Here is a tiny trained network, its code and every weight. The questions are about switching its units off for an input and a target symbol, where a switched-off unit gives its printed mean instead of its output.

import numpy as np


def w(rows, s, z=0):
    codes = np.array(rows[::2]) - 128.0
    scale = np.full(codes.shape[1], s)
    scale[-1] = z or s
    return codes * scale


def f(y):
    return np.maximum(y, 0)


def softmax(a):
    e = np.exp(a - a.max(-1, keepdims=True))
    return e / e.sum(-1, keepdims=True)


def log_softmax(a):
    a = a - a.max(-1, keepdims=True)
    return a - np.log(np.exp(a).sum(-1, keepdims=True))


def net(x, mask):
    ids = ['αβγδζηθλμξπσφψω'.index(c) for c in x.split()]
    T = len(ids)
    res = E[ids] + P[:T]
    r = res
    for j in range(3):
        rows = slice(3 * j, 3 * j + 3)
        q, k, v = (r @ M[0][rows].T for M in (Q, K, V))
        z = softmax(np.where(np.tri(T) > 0, q @ k.T / 3**0.5, -1e9)) @ v
        o = O[0][rows]
        res = res + np.where(mask[j], z, o[:, -1]) @ o[:, :-1]
    y = f(res @ A[0][:, :-1].T + A[0][:, -1])
    res = res + np.where(mask[3:11], y, B[0][:, -1]) @ B[0][:, :-1]
    return log_softmax(res[-1] @ U[:, :-1].T + U[:, -1])


Q, K, V, O, A, B = {}, {}, {}, {}, {}, {}
E = w([
[82,1,171,17],'α',
[138,136,120,125],'β',
[180,186,156,126],'γ',
[86,125,189,110],'δ',
[123,139,169,94],'ζ',
[130,191,174,126],'η',
[162,183,163,122],'θ',
[187,121,115,28],'λ',
[130,50,126,66],'μ',
[119,50,150,51],'ξ',
[128,112,145,64],'π',
[219,94,112,151],'σ',
[158,83,115,92],'φ',
[137,105,106,118],'ψ',
[98,42,145,120],'ω',
],0.02)
P = w([
[179,142,174,119],'0',
[190,135,196,124],'1',
[55,149,186,132],'2',
[177,141,120,125],'3',
[193,126,213,154],'4',
[44,144,162,153],'5',
[180,157,124,123],'6',
[194,115,182,158],'7',
[2,101,172,121],'8',
[174,147,118,119],'9',
[177,59,99,180],'10',
[13,137,186,120],'11',
[168,151,114,117],'12',
[179,70,135,143],'13',
],0.013)
Q[0] = w([
[123,128,162,76],'head 1',
[88,164,8,125],'head 1',
[91,120,146,179],'head 1',
[187,62,148,120],'head 2',
[172,86,46,158],'head 2',
[49,101,159,231],'head 2',
[49,160,83,104],'head 3',
[98,104,65,194],'head 3',
[163,125,104,93],'head 3',
],0.015)
K[0] = w([
[157,79,192,217],'head 1',
[149,170,196,63],'head 1',
[146,50,150,152],'head 1',
[103,150,65,172],'head 2',
[54,106,121,78],'head 2',
[40,4,159,199],'head 2',
[195,117,181,116],'head 3',
[145,125,230,119],'head 3',
[107,129,124,85],'head 3',
],0.014)
V[0] = w([
[151,149,84,150],'head 1',
[200,163,147,115],'head 1',
[35,73,171,255],'head 1',
[181,84,144,142],'head 2',
[181,154,104,114],'head 2',
[114,174,23,119],'head 2',
[181,114,6,66],'head 3',
[115,25,118,236],'head 3',
[73,179,65,6],'head 3',
],0.0083)
O[0] = w([
[158,152,116,209,60],'head 1',
[130,148,66,115,128],'head 1',
[94,165,222,171,167],'head 1',
[124,108,155,173,192],'head 2',
[105,100,59,165,142],'head 2',
[192,206,32,138,1],'head 2',
[162,56,18,72,80],'head 3',
[118,45,174,163,138],'head 3',
[136,121,107,2,100],'head 3',
],0.0073,0.0064)
A[0] = w([
[234,117,174,126,168],'neuron 1',
[37,182,95,87,20],'neuron 2',
[66,156,109,151,70],'neuron 3',
[92,203,116,141,122],'neuron 4',
[116,135,128,71,208],'neuron 5',
[250,169,134,166,97],'neuron 6',
[143,103,69,189,253],'neuron 7',
[78,152,145,149,151],'neuron 8',
],0.014,0.0051)
B[0] = w([
[181,157,78,209,254],'neuron 1',
[176,127,5,88,140],'neuron 2',
[197,103,163,143,141],'neuron 3',
[80,102,85,135,140],'neuron 4',
[177,186,181,176,211],'neuron 5',
[53,30,123,16,177],'neuron 6',
[135,185,55,170,152],'neuron 7',
[94,117,99,90,210],'neuron 8',
],0.015,0.0091)
U = w([
[164,92,177,41,17],'α',
[68,175,69,125,137],'β',
[119,58,88,54,57],'γ',
[2,137,157,74,143],'δ',
[97,216,130,130,103],'ζ',
[29,185,90,108,207],'η',
[103,105,101,40,253],'θ',
[157,159,114,8,124],'λ',
[177,84,116,115,85],'μ',
[185,99,146,100,109],'ξ',
[149,173,134,98,101],'π',
[119,28,57,149,52],'σ',
[163,87,83,155,95],'φ',
[106,131,72,171,138],'ψ',
[85,41,113,243,198],'ω',
],0.0086,0.0065)

Each question gives the input, a string of symbols that net reads in full, and the target symbol t.
The units are the heads (3 rows each of Q, K, V and O) and the neurons (one row each of A and B). Each row of codes is followed by its name. A weight is (code - 128) times the scale printed after its matrix; where a second scale follows, it is the last column's (O, A, B and U).
mask holds one flag per unit, heads first, then neurons. A switched-off unit (its flag False) gives its mean, the last column of its rows in O or B, instead of its output. The means were averaged over made-up inputs and are rounded, as every weight is.
A unit's drop is (log p(t) with every unit on - log p(t) with that unit switched off) / (log p(t) with every unit on - log p(t) with every unit switched off).
The circuit of an input: a set's keep is (log p(t) with only the set's units on - log p(t) with every unit switched off) / (log p(t) with every unit on - log p(t) with every unit switched off). Starting from all 11 units, units are removed one at a time, each time the one whose removal leaves the highest keep (on an exact tie, the one counted first), for as long as the keep stays at least 0.8.
circuit, biggest first: the units of the circuit, biggest drop first
most important unit: the unit with the biggest drop
k most important neurons: the k neurons with the biggest drops, biggest first
which heads matter: for each layer, one digit per head in row order, 1 if its drop is at least 0.15 and else 0, layers parted by /
input π α ω θ η, target ω: most important unit	neuron 1
input θ μ ζ ξ α α α, target α: 2 most important neurons	(neuron 1; neuron 5)
input μ β γ ω ξ ω θ ω η φ α λ, target λ: which heads matter	011
input ω η σ α φ ζ ω ω π ω σ δ, target ω: which heads matter	101
input θ γ ω μ ω ω ω ψ μ, target δ: circuit, biggest first	(neuron 1; head 1)
input ξ ω θ ω π, target ω: circuit, biggest first	(head 3; neuron 1)
input ξ μ η γ ω δ λ ω η α ω λ, target λ: which heads matter	001
input γ ζ ξ ζ ξ ω σ ω γ λ ω ω ψ ξ, target ω: circuit, biggest first	(head 1; head 3; neuron 1)
input ω ω ξ α ω β, target δ: which heads matter	010
input β γ ω ξ μ μ φ ω ω α φ θ σ, target σ: circuit, biggest first	(neuron 6; neuron 1)
input μ δ θ μ ω ξ, target δ: which heads matter	110
input δ ω θ β ω γ, target δ: circuit, biggest first	(neuron 1; neuron 8; head 2)
input θ α β ω θ, target ω: 2 most important neurons	(neuron 1; neuron 2)
input λ γ α ω θ, target ω: circuit, biggest first	(neuron 1; head 3)
input σ θ η, target ω: circuit, biggest first	(head 3)
input θ π ω ω φ, target ω: which heads matter	001
input ξ ω β α β α α α α α ω δ δ, target δ: which heads matter	100
input θ α ω α φ, target ω: circuit, biggest first	(neuron 1; head 3)
input ω ζ ψ μ σ φ μ ω θ, target δ: which heads matter	000
input α ω σ λ ξ σ θ ω ω δ, target δ: circuit, biggest first	(neuron 1)
